Here is a tiny trained network, its code and every weight. The questions are about switching its units off for an input and a class, where a switched-off unit gives its printed mean instead of its output.

import numpy as np


def w(rows, s, z=0):
    codes = np.array(rows[::2]) - 128.0
    scale = np.full(codes.shape[1], s)
    scale[-1] = z or s
    return codes * scale


def f(y):
    return np.maximum(y, 0)


def log_softmax(a):
    a = a - a.max(-1, keepdims=True)
    return a - np.log(np.exp(a).sum(-1, keepdims=True))


def net(x, mask):
    res = np.array(x, float).reshape(1, 4) / 4 @ E
    y = f(res @ A[0][:, :-1].T + A[0][:, -1])
    res = res + np.where(mask, y, B[0][:, -1]) @ B[0][:, :-1]
    return log_softmax(res[-1] @ U[:, :-1].T + U[:, -1])


A, B = {}, {}
E = w([
[30,201,183,85,91,176,132,255,155,59],'x0',
[116,196,109,177,82,78,204,94,143,65],'x1',
[140,172,138,133,137,114,16,113,181,211],'x2',
[52,69,58,134,75,186,95,106,198,124],'x3',
],0.01)
A[0] = w([
[136,128,108,134,156,160,138,109,166,211,147],'n0',
[199,97,153,134,112,199,125,119,98,152,184],'n1',
[105,58,194,29,159,101,127,128,97,205,153],'n2',
[190,77,88,114,210,151,129,133,149,121,198],'n3',
[125,149,173,150,96,48,177,73,189,101,239],'n4',
[195,122,145,110,106,105,194,101,99,141,123],'n5',
[95,135,51,143,101,140,103,129,178,135,180],'n6',
[136,173,105,168,179,139,75,118,179,157,160],'n7',
[143,68,108,130,177,184,92,72,52,140,183],'n8',
[170,200,115,154,119,111,165,141,105,123,89],'n9',
[113,120,27,179,78,128,217,50,156,198,207],'n10',
[119,83,85,124,56,156,117,127,186,106,159],'n11',
[193,41,133,108,227,119,130,132,85,206,252],'n12',
[112,254,140,70,179,49,136,117,101,114,210],'n13',
[132,224,188,199,112,68,149,129,151,115,145],'n14',
[99,99,156,94,71,217,144,137,85,69,192],'n15',
[166,183,213,135,213,111,196,126,138,176,160],'n16',
],0.0076,0.0019)
B[0] = w([
[44,105,141,145,76,82,201,144,111,113,172],'n0',
[159,128,77,182,74,123,231,49,71,178,173],'n1',
[131,125,80,229,86,212,180,169,125,114,199],'n2',
[82,154,133,176,120,161,151,140,128,171,184],'n3',
[155,181,44,124,73,247,90,10,165,133,179],'n4',
[132,155,109,166,95,123,110,76,122,226,178],'n5',
[118,163,200,77,186,62,148,94,89,55,179],'n6',
[99,164,145,91,171,107,104,121,140,130,175],'n7',
[95,2,105,159,110,142,123,191,15,144,201],'n8',
[156,107,148,136,145,153,84,161,97,113,163],'n9',
[157,158,126,186,154,155,56,173,137,95,203],'n10',
[173,114,193,57,103,125,78,111,158,83,185],'n11',
[121,93,21,181,115,199,122,80,134,184,245],'n12',
[196,192,120,123,179,88,92,143,194,77,194],'n13',
[161,160,115,138,100,187,82,112,185,99,183],'n14',
[85,148,224,38,190,68,87,176,173,133,204],'n15',
[233,95,78,157,198,119,137,95,172,66,199],'n16',
],0.0066,0.012)
U = w([
[114,93,115,185,89,122,116,83,52,214,1],'0',
[221,151,128,119,124,99,97,70,158,74,202],'1',
[78,138,203,2,144,45,116,134,122,86,190],'2',
],0.0093,0.00079)

Each question gives the input, the list of numbers given to net, and the class t.
The units are the neurons (one row each of A and B). Each row of codes is followed by its name. A weight is (code - 128) times the scale printed after its matrix; where a second scale follows, it is the last column's (A, B and U).
mask holds one flag per neuron, in row order. A switched-off neuron (its flag False) gives its mean, the last column of its row in B, instead of its output. The means were averaged over made-up inputs and are rounded, as every weight is.
A unit's drop is (log p(t) with every unit on - log p(t) with that unit switched off) / (log p(t) with every unit on - log p(t) with every unit switched off).
The circuit of an input: a set's keep is (log p(t) with only the set's units on - log p(t) with every unit switched off) / (log p(t) with every unit on - log p(t) with every unit switched off). Starting from the 12 units with the biggest drops (on a tie, the unit counted first), units are removed one at a time, each time the one whose removal leaves the highest keep (on an exact tie, the one counted first), for as long as the keep stays at least 0.8.
circuit, biggest first: the units of the circuit, biggest drop first
top k neurons: the k neurons with the biggest drops, biggest first
drop of u: that unit's drop, to one decimal
input [1,4,-5,5], class 2: circuit, biggest first => (n15; n12)
input [-6,2,-2,-6], class 0: circuit, biggest first => (n5)
input [3,3,1,1], class 2: circuit, biggest first => (n12; n16)
input [-8,4,-3,-6], class 0: top 3 neurons => (n5; n12; n8)
input [7,-7,3,-7], class 1: top 2 neurons => (n16; n2)
input [4,-7,-6,-8], class 1: top 3 neurons => (n16; n13; n8)
input [-7,3,-7,-6], class 0: top 3 neurons => (n5; n12; n8)
input [-4,2,-7,-4], class 0: top 2 neurons => (n5; n11)
input [5,6,-7,3], class 2: drop of n15 => 0.4
input [4,-6,5,4], class 2: drop of n16 => 0.0
input [3,-1,2,0], class 2: drop of n16 => 0.1
